(in the rows, 128 means zero)
Each row has two labels, one from each of two sets.
[129 164 154 124 134 134 123 125 122 129 133 123 126 132 119 141 140 124
 121 119 126 134 130 126 138 113 134 108 129 126 123 126 145 160 133 124
 112  65 124 122 143 116 135 138 130 130 123 129 119 139 137 131 131 124
 127 100 119 139 130 143 122 128 103 135  64 132 121 132 121 125 120 122
  84 161 119 113 138] -> H, Lj
[129 148 150 114 135 138 127 125 122 128 129 129 132 133 113 139 136 126
 125 121 132 139 134 125 136 131 130 126 127 128 121 128 129 140 126 126
 113 103 131 116 129 121 130 128 134 125 124 145 127 138 127 133 134 125
 133 115 130 130 129 134 128 120  74 130  76 129 122 123 124 128 126 134
  91 148 122 107 141] -> H, Fr
[131 161 154 121 140 132 128 123 124 127 134 125 137 133 117 144 139 125
 104 113 128 130 135 117 140 116 129 107 129 120 128 123 143 158 133 120
 113  68 127 122 142 108 135 146 125 122 121 130 125 133 126 134 129 120
 127  98 126 140 133 140 125 130  94 137  69 129 108 127 122 128 128 152
  81 162 125 111 142] -> H, Lj
[129 149 150 124 133 132 126 129 120 126 131 126 126 129 120 141 137 126
 119 125 130 133 119 122 137 115 128 106 130 124 114 122 143 156 133 126
 112  81 122 124 142 115 130 133 127 115 128 127 126 140 129 129 129 127
 133 106 129 139 134 136 129 125  91 134  64 133 125 127 120 127 122 118
  98 161 119 117 139] -> H, Lj
[140 141 180 113 137 142 126 127 120 123 133 128 131 133 121 141 130 123
 123 121 126 136 121 107 123 115 130  97 126 137 128 131 142 158 126 124
 111  69 137 116 136 109 125 126 122 136 122 142 114 136 134 136 146 123
 131 108  82 132 130 132 129 127   4 133  44 133 131 122 121 123 118 115
  75 163 128 100 142] -> K, Fr
[132 160 170 124 138 138 133 126 122 127 132 120 134 136 121 138 134 126
 121 115 140 136 133 119 130 129 134 118 115 117 105 124 148 155 131 130
  99  64 140 121 132 111 138 124 132 137 120 156 128 138 134 132 143 118
 131 106 129 128 131 137 137 126  58 140  78 136 118 127 131 102 125 110
  75 173 114 110 136] -> H, Fr
[137 180 191 117 138 153 130 127 116 126 136 118 135 133 111 164 142 128
 110 114 142 138 130 125 144  85 133  87 135 129 121 123 150 185 142 126
  96  59 134 122 149 107 136 150 133 127 114 125 108 137 143 137 141 124
 129  74 127 152 136 144 128 127   4 143   4 134 116 123 114 128 116 108
  32 168 109  91 144] -> H, Lj
[139 131 154 119 141 124 135 139 127 125 127 126 136 123 122 142 128 131
 130 125 152 123 132 125 137 102 129 104 126 131 133 125 141 152 140 126
 131 160 132 180 140 114 130 138 126 125 127  99 127 122 139 129 140 129
 121 116 119 145 134 139 132 130 108 139  62 119 119 124 126 134 149 113
  87 143 110 129 124] -> R, Lj
[133 162 164 122 139 142 130 123 123 130 131 128 131 131 114 146 143 132
 119 119 136 132 138 136 136 111 130 109 119 129 121 126 134 159 136 123
 113  97 128 123 138 113 136 139 128 125 122 127 121 133 130 135 135 126
 126 107 126 144 133 138 128 124  74 132  53 128 118 127 130 135 122 116
  76 159 115 107 140] -> H, Lj
[123 137  99 128 117 119 121 128 126 129 122 130 124 134 126 127 134 115
 121 116 104 128 131 116 134 139 126 131 126 121 130 125 142 134 128 120
 126  72 114 134 133 123 131 125 130 116 129 129 138 142 108 120 118 130
 123 128 129 123 127 131 131 128 218 140 154 128 123 128 125 128 130 132
 150 147 129 133 144] -> H, Lj
[139 136 153 122 145 125 136 133 120 126 123 121 134 132 124 133 125 129
 135 130 144 128 131 124 134 121 130 108 121 130 124 125 144 142 137 128
 129 145 136 128 131 116 129 117 132 127 125 129 130 125 137 130 143 129
 127 127 122 135 132 131 127 125  77 133  92 123 120 122 130 128 136 114
  99 149 118 122 124] -> R, Fr
[129 136 154 128 123 136 131 125 123 125 132 126 127 130 120 131 139 131
 114 122 118 127 121 115 122 108 127 102 134 134 131 129 140 152 129 130
 114  56 123 120 140 123 127 133 133 127 122 123 117 142 128 130 132 130
 128  99 132 131 127 136 130 123  71 132  81 135 129 124 120 121 117 123
  97 153 127 111 135] -> K, Lj
[136 149 173 122 139 142 132 128 110 129 133 135 134 132 117 139 133 124
 120 127 133 134 129 116 132 117 133 109 125 132 122 125 141 140 138 123
 112  86 131 120 136 116 128 118 135 129 121 143 119 132 130 134 139 119
 131 105 125 130 134 128 125 124  21 129  61 129 123 125 121 127 124 117
  67 159 119 102 141] -> H, Fr
[130 155 142 122 135 127 138 124 126 127 131 125 135 131 122 137 138 127
 118 119 129 133 128 123 139 115 129 110 131 124 116 126 140 148 133 124
 114  79 131 128 145 116 133 131 132 114 121 125 121 133 138 133 131 124
 126 108 126 131 133 142 131 130 123 140  83 134 115 128 122 123 127 123
  98 157 119 122 128] -> H, Lj
[131 160 165 123 139 135 125 126 127 125 131 125 133 151 127 143 139 117
 117 118 132 136 124 118 127 123 129 115 127 129 122 131 143 153 132 123
 111  64 132 117 141 112 136 129 132 124 134 148 124 140 127 135 139 128
 128 100 128 131 133 124 127 128  73 136  65 144 119 128 120 122 128 115
  77 166 123 107 143] -> H, Fr
[132 158 164 122 132 141 133 125 119 127 136 124 131 136 118 141 135 125
 125 117 128 138 132 118 129 128 130 120 125 129 121 128 140 147 132 128
 106  71 131 111 136 114 131 131 133 120 122 149 121 136 129 134 140 120
 139 107 131 132 123 132 125 123  47 131  66 139 133 125 120 122 123 111
  80 158 128 102 139] -> H, Fr
[141 135 166 124 146 130 138 127 129 121 130 122 138 129 125 134 119 129
 136 129 150 131 129 123 132 116 132 105 123 128 124 125 141 138 133 126
 131 143 133 129 130 118 130 124 124 131 128 128 127 128 140 129 148 129
 129 123 125 137 131 135 132 119  51 137  73 128 120 124 127 128 141 100
  85 153 110 119 128] -> R, Fr
